Here is a tiny trained network, its code and every weight. The questions are about switching its units off for an input and a target symbol, where a switched-off unit gives its printed mean instead of its output.

import numpy as np


def w(rows, s, z=0):
    codes = np.array(rows[::2]) - 128.0
    scale = np.full(codes.shape[1], s)
    scale[-1] = z or s
    return codes * scale


def f(y):
    return np.maximum(y, 0)


def softmax(a):
    e = np.exp(a - a.max(-1, keepdims=True))
    return e / e.sum(-1, keepdims=True)


def log_softmax(a):
    a = a - a.max(-1, keepdims=True)
    return a - np.log(np.exp(a).sum(-1, keepdims=True))


def net(x, mask):
    ids = ['ΔΠΣΩβζλμξτ'.index(c) for c in x.split()]
    T = len(ids)
    res = E[ids] + P[:T]
    u = 0
    for l in range(3):
        q, k, v = (res @ M[l].T for M in (Q, K, V))
        z = softmax(np.where(np.tri(T) > 0, q @ k.T / 2**0.5, -1e9)) @ v
        res = res + np.where(mask[u], z, O[l][:, -1]) @ O[l][:, :-1]
        u += 1
        y = f(res @ A[l][:, :-1].T + A[l][:, -1])
        res = res + np.where(mask[u : u + 8], y, B[l][:, -1]) @ B[l][:, :-1]
        u += 8
    return log_softmax(res[-1] @ U[:, :-1].T + U[:, -1])


Q, K, V, O, A, B = {}, {}, {}, {}, {}, {}
E = w([
[90,250,106],'Δ',
[52,144,216],'Π',
[139,139,125],'Σ',
[139,132,121],'Ω',
[80,154,2],'β',
[136,5,110],'ζ',
[141,137,122],'λ',
[139,137,129],'μ',
[122,164,161],'ξ',
[138,124,116],'τ',
],0.016)
P = w([
[141,253,161],'0',
[197,113,214],'1',
[196,118,218],'2',
[183,125,191],'3',
[106,160,159],'4',
[84,180,155],'5',
[46,197,181],'6',
[33,200,186],'7',
[28,224,198],'8',
],0.0052)
Q[0] = w([
[147,213,136],'L0H1',
[254,64,71],'L0H1',
],0.007)
K[0] = w([
[75,103,84],'L0H1',
[184,134,251],'L0H1',
],0.013)
V[0] = w([
[65,149,110],'L0H1',
[107,106,255],'L0H1',
],0.0057)
O[0] = w([
[170,10,77,253],'L0H1',
[56,119,163,79],'L0H1',
],0.011,0.00054)
A[0] = w([
[159,155,9,14],'L0N1',
[242,89,123,106],'L0N2',
[208,141,98,1],'L0N3',
[41,168,255,79],'L0N4',
[33,133,197,160],'L0N5',
[69,101,127,175],'L0N6',
[214,199,172,117],'L0N7',
[81,79,137,89],'L0N8',
],0.011,0.0048)
B[0] = w([
[139,135,254,177],'L0N1',
[109,179,153,156],'L0N2',
[92,145,200,130],'L0N3',
[168,149,129,254],'L0N4',
[177,144,51,254],'L0N5',
[161,128,88,209],'L0N6',
[24,62,139,169],'L0N7',
[101,60,101,180],'L0N8',
],0.0093,0.0061)
Q[1] = w([
[89,211,2],'L1H1',
[225,164,113],'L1H1',
],0.0079)
K[1] = w([
[18,161,3],'L1H1',
[215,98,86],'L1H1',
],0.013)
V[1] = w([
[179,73,145],'L1H1',
[143,2,66],'L1H1',
],0.009)
O[1] = w([
[124,241,5,216],'L1H1',
[69,142,96,253],'L1H1',
],0.017,0.0012)
A[1] = w([
[222,132,122,22],'L1N1',
[252,254,62,139],'L1N2',
[158,91,103,91],'L1N3',
[137,77,63,255],'L1N4',
[119,21,150,168],'L1N5',
[59,42,160,150],'L1N6',
[99,122,193,91],'L1N7',
[117,59,84,148],'L1N8',
],0.0094,0.0033)
B[1] = w([
[24,204,227,158],'L1N1',
[166,48,3,255],'L1N2',
[89,209,141,148],'L1N3',
[208,179,145,225],'L1N4',
[120,167,156,186],'L1N5',
[65,115,3,177],'L1N6',
[105,73,109,144],'L1N7',
[90,187,160,187],'L1N8',
],0.0067,0.0077)
Q[2] = w([
[72,116,99],'L2H1',
[216,254,133],'L2H1',
],0.011)
K[2] = w([
[56,118,139],'L2H1',
[148,131,10],'L2H1',
],0.014)
V[2] = w([
[82,144,176],'L2H1',
[188,1,27],'L2H1',
],0.007)
O[2] = w([
[192,99,148,55],'L2H1',
[183,2,106,254],'L2H1',
],0.0054,0.0076)
A[2] = w([
[188,74,129,85],'L2N1',
[6,135,68,27],'L2N2',
[122,112,57,3],'L2N3',
[115,239,218,147],'L2N4',
[70,97,99,213],'L2N5',
[112,69,187,112],'L2N6',
[160,149,2,33],'L2N7',
[166,194,137,158],'L2N8',
],0.009,0.0045)
B[2] = w([
[172,98,187,162],'L2N1',
[211,58,181,171],'L2N2',
[103,174,253,180],'L2N3',
[231,174,77,143],'L2N4',
[147,201,25,185],'L2N5',
[29,107,211,139],'L2N6',
[109,128,214,247],'L2N7',
[51,158,81,137],'L2N8',
],0.0053,0.013)
U = w([
[102,112,248,132],'Δ',
[255,77,104,69],'Π',
[91,110,179,84],'Σ',
[128,139,171,39],'Ω',
[166,168,162,3],'β',
[130,251,8,235],'ζ',
[77,74,129,116],'λ',
[118,137,176,94],'μ',
[219,252,185,84],'ξ',
[135,154,161,24],'τ',
],0.0074,0.0047)

Each question gives the input, a string of symbols that net reads in full, and the target symbol t.
The units are the heads (2 rows each of Q, K, V and O) and the neurons (one row each of A and B). Each row of codes is followed by its name. A weight is (code - 128) times the scale printed after its matrix; where a second scale follows, it is the last column's (O, A, B and U).
mask holds one flag per unit, layer by layer, with each layer's heads first. A switched-off unit (its flag False) gives its mean, the last column of its rows in O or B, instead of its output. The means were averaged over made-up inputs and are rounded, as every weight is.
A unit's drop is (log p(t) with every unit on - log p(t) with that unit switched off) / (log p(t) with every unit on - log p(t) with every unit switched off).
most important unit: the unit with the biggest drop
k most important neurons: the k neurons with the biggest drops, biggest first
k most important neurons of layer l: the k neurons of layer l with the biggest drops, biggest first
input ζ Ω ζ ζ Π ξ, target Π: most important unit	L0N5
input ζ ζ ζ Π ζ ζ β λ Π, target ζ: 4 most important neurons of layer 0	L0N1, L0N8, L0N6, L0N2
input Π Π Π Σ μ Ω, target Π: 2 most important neurons	L0N4, L1N2
input ξ ζ ζ Π Π, target Π: 2 most important neurons	L0N5, L1N2
input Π λ β β, target Π: 3 most important neurons	L0N1, L0N7, L0N4
input ζ ζ ζ ξ, target ζ: 2 most important neurons	L0N7, L2N5
input β Π Π Π, target ξ: 3 most important neurons of layer 0	L0N1, L0N5, L0N7
input Σ μ Π ξ λ λ μ, target Π: 3 most important neurons	L0N5, L1N2, L0N4
input τ ζ μ, target ζ: 4 most important neurons	L2N7, L1N2, L0N7, L2N3
input λ ζ Δ, target Δ: 2 most important neurons of layer 2	L2N6, L2N5
input ζ λ ξ, target ζ: 2 most important neurons	L0N7, L0N5
input λ ζ Σ, target ζ: 4 most important neurons	L2N7, L1N2, L0N7, L2N3
input Ω ζ ζ Π ζ Π λ Σ, target Π: 4 most important neurons	L1N2, L0N5, L0N4, L0N7
input τ λ Π Π Ω, target Π: 3 most important neurons	L1N2, L0N5, L0N4
input β ξ Σ Ω ξ β ζ, target ζ: most important neuron of layer 1	L1N6
input Σ ζ Ω, target ζ: 2 most important neurons	L2N7, L1N2
input Π λ ξ, target Π: 2 most important neurons of layer 1	L1N2, L1N8
input β Π Π Δ, target ξ: 4 most important neurons of layer 0	L0N1, L0N7, L0N3, L0N5
input ζ ζ ζ ξ τ ζ Π λ, target Π: 2 most important neurons of layer 1	L1N2, L1N6
input β ζ Π, target ξ: most important neuron of layer 0	L0N1
input ζ ζ Π ζ μ μ μ Δ μ, target Π: 2 most important neurons of layer 2	L2N7, L2N3
input β λ μ ζ, target ξ: 3 most important neurons of layer 1	L1N1, L1N2, L1N5
